Below are the code and all the weights of a small trained network. Each question names an input and a class and asks about switching units off, where a switched-off unit gives its printed mean instead of its output.

import numpy as np


def w(rows, s, z=0):
    codes = np.array(rows[::2]) - 128.0
    scale = np.full(codes.shape[1], s)
    scale[-1] = z or s
    return codes * scale


def f(y):
    return y / 2 * (1 + np.tanh(0.7978845608 * (y + 0.044715 * y**3)))


def log_softmax(a):
    a = a - a.max(-1, keepdims=True)
    return a - np.log(np.exp(a).sum(-1, keepdims=True))


def net(x, mask):
    res = np.array(x, float).reshape(1, 6) / 4 @ E
    y = f(res @ A[0][:, :-1].T + A[0][:, -1])
    res = res + np.where(mask, y, B[0][:, -1]) @ B[0][:, :-1]
    return log_softmax(res[-1] @ U[:, :-1].T + U[:, -1])


A, B = {}, {}
E = w([
[129,128,128,127,127,130,126],'x0',
[160,213,163,159,118,66,198],'x1',
[151,136,113,195,220,209,122],'x2',
[158,155,44,189,143,10,57],'x3',
[75,174,254,131,126,126,50],'x4',
[5,143,100,100,188,92,176],'x5',
],0.0094)
A[0] = w([
[91,97,126,64,107,60,161,92],'neuron 1',
[172,145,111,125,154,78,85,52],'neuron 2',
[26,132,148,173,128,104,127,134],'neuron 3',
[104,234,133,121,163,88,217,116],'neuron 4',
[83,127,57,146,122,76,32,76],'neuron 5',
[166,91,120,53,24,108,127,123],'neuron 6',
[156,83,71,121,119,120,167,2],'neuron 7',
[55,187,172,142,132,120,85,48],'neuron 8',
[124,191,59,157,66,100,61,24],'neuron 9',
[34,133,147,80,189,142,227,105],'neuron 10',
[84,2,115,34,91,140,36,171],'neuron 11',
[113,99,21,120,92,108,241,80],'neuron 12',
[147,222,160,175,36,105,187,111],'neuron 13',
[78,175,73,191,136,82,98,71],'neuron 14',
[71,121,113,82,60,38,130,26],'neuron 15',
[86,157,183,90,133,183,207,81],'neuron 16',
[146,117,122,126,185,48,75,22],'neuron 17',
[161,123,138,157,20,213,124,73],'neuron 18',
[244,143,189,192,54,125,151,107],'neuron 19',
[107,124,140,88,69,83,157,136],'neuron 20',
[179,78,171,104,101,159,153,48],'neuron 21',
[131,106,175,67,136,169,186,3],'neuron 22',
[193,116,51,105,125,163,184,83],'neuron 23',
[131,90,156,96,63,84,136,79],'neuron 24',
[119,154,106,100,88,116,109,209],'neuron 25',
[113,172,186,160,76,154,46,19],'neuron 26',
[151,198,125,161,237,179,160,139],'neuron 27',
[176,144,132,145,210,111,133,52],'neuron 28',
],0.0096,0.006)
B[0] = w([
[127,125,154,172,136,154,73,176],'neuron 1',
[164,126,147,127,72,89,184,160],'neuron 2',
[128,169,74,70,151,168,113,187],'neuron 3',
[97,32,65,45,211,143,129,204],'neuron 4',
[154,105,135,128,122,113,208,198],'neuron 5',
[71,131,166,201,147,188,79,204],'neuron 6',
[70,168,170,68,115,125,152,156],'neuron 7',
[141,217,148,35,98,132,108,182],'neuron 8',
[129,134,176,150,100,116,202,172],'neuron 9',
[201,168,20,206,94,81,174,222],'neuron 10',
[118,63,99,81,177,82,140,254],'neuron 11',
[115,215,173,49,122,118,63,223],'neuron 12',
[113,33,141,79,162,112,130,201],'neuron 13',
[146,117,142,202,77,85,181,185],'neuron 14',
[69,117,151,188,115,175,74,181],'neuron 15',
[181,114,138,172,87,71,144,201],'neuron 16',
[149,141,172,136,88,74,205,161],'neuron 17',
[154,170,30,164,78,73,192,192],'neuron 18',
[117,114,2,92,213,142,126,234],'neuron 19',
[113,100,156,197,131,211,85,177],'neuron 20',
[168,158,97,169,78,107,156,165],'neuron 21',
[147,88,214,123,68,83,213,167],'neuron 22',
[119,184,240,51,99,182,80,205],'neuron 23',
[118,138,156,175,156,182,146,161],'neuron 24',
[150,168,93,181,169,117,134,174],'neuron 25',
[88,204,161,49,131,84,98,179],'neuron 26',
[41,101,209,179,149,204,109,220],'neuron 27',
[113,117,189,138,104,154,144,152],'neuron 28',
],0.0077,0.0097)
U = w([
[119,123,123,157,15,74,207,78],'0',
[92,222,137,34,99,118,73,83],'1',
[104,117,81,130,130,122,105,254],'2',
[104,147,10,146,121,113,114,193],'3',
[67,103,146,207,146,181,95,76],'4',
[85,4,88,53,180,95,127,53],'5',
],0.011,0.013)

Each question gives the input, the list of numbers given to net, and the class t.
The units are the neurons (one row each of A and B). Each row of codes is followed by its name. A weight is (code - 128) times the scale printed after its matrix; where a second scale follows, it is the last column's (A, B and U).
mask holds one flag per neuron, in row order. A switched-off neuron (its flag False) gives its mean, the last column of its row in B, instead of its output. The means were averaged over made-up inputs and are rounded, as every weight is.
A unit's drop is (log p(t) with every unit on - log p(t) with that unit switched off) / (log p(t) with every unit on - log p(t) with every unit switched off).
The circuit of an input: a set's keep is (log p(t) with only the set's units on - log p(t) with every unit switched off) / (log p(t) with every unit on - log p(t) with every unit switched off). Starting from the 12 units with the biggest drops (on a tie, the unit counted first), units are removed one at a time, each time the one whose removal leaves the highest keep (on an exact tie, the one counted first), for as long as the keep stays at least 0.8.
circuit, biggest first: the units of the circuit, biggest drop first
top k neurons: the k neurons with the biggest drops, biggest first
drop when u is switched off: that unit's drop, to one decimal
input [-3,6,-4,-7,7,8], class 3: circuit, biggest first	[neuron 10; neuron 4]
input [-3,1,8,2,-5,-3], class 4: circuit, biggest first	[neuron 27]
input [-1,6,4,-2,-1,0], class 5: circuit, biggest first	[neuron 4; neuron 13]
input [-7,6,7,1,-7,1], class 1: circuit, biggest first	[neuron 12; neuron 23]
input [-7,-8,6,3,-8,-6], class 1: circuit, biggest first	[neuron 23; neuron 7]
input [-8,-8,8,-7,-7,3], class 2: circuit, biggest first	[neuron 10; neuron 23]
input [1,-8,-5,5,5,-5], class 5: top 3 neurons	[neuron 11; neuron 10; neuron 5]
input [-1,5,6,-5,4,8], class 3: top 2 neurons	[neuron 10; neuron 4]
input [5,1,-5,-5,6,-7], class 3: circuit, biggest first	[neuron 19; neuron 18]
input [-4,2,1,-7,6,4], class 0: top 3 neurons	[neuron 10; neuron 16; neuron 22]
input [-3,-8,-8,6,5,2], class 4: top 2 neurons	[neuron 15; neuron 6]
input [4,-7,7,5,-4,5], class 4: circuit, biggest first	[neuron 27; neuron 19]
input [8,-4,5,-6,6,-5], class 2: top 2 neurons	[neuron 12; neuron 23]
input [-7,8,-2,0,7,-7], class 5: top neuron	[neuron 13]
input [-8,8,-6,4,-6,7], class 2: top 3 neurons	[neuron 12; neuron 15; neuron 11]
input [-1,8,2,1,5,-7], class 5: circuit, biggest first	[neuron 13; neuron 19]
input [1,8,-4,-4,-2,-1], class 5: top 2 neurons	[neuron 13; neuron 4]
input [6,8,-2,6,0,3], class 5: top 3 neurons	[neuron 4; neuron 13; neuron 10]
input [0,-5,2,2,1,-8], class 3: circuit, biggest first	[neuron 18; neuron 19]
input [3,4,-5,1,1,-7], class 3: circuit, biggest first	[neuron 19]
input [1,-4,-6,-5,4,-1], class 4: top 4 neurons	[neuron 6; neuron 20; neuron 24; neuron 19]
input [6,7,-6,5,-5,-5], class 5: top 3 neurons	[neuron 13; neuron 19; neuron 10]
input [-5,0,5,7,-5,-6], class 0: top 2 neurons	[neuron 2; neuron 9]
input [0,-4,-3,-8,-6,4], class 0: top 2 neurons	[neuron 10; neuron 22]
input [-4,4,4,1,7,8], class 3: drop when neuron 12 is switched off	0.4
input [1,-4,6,-8,-4,3], class 0: drop when neuron 21 is switched off	0.0
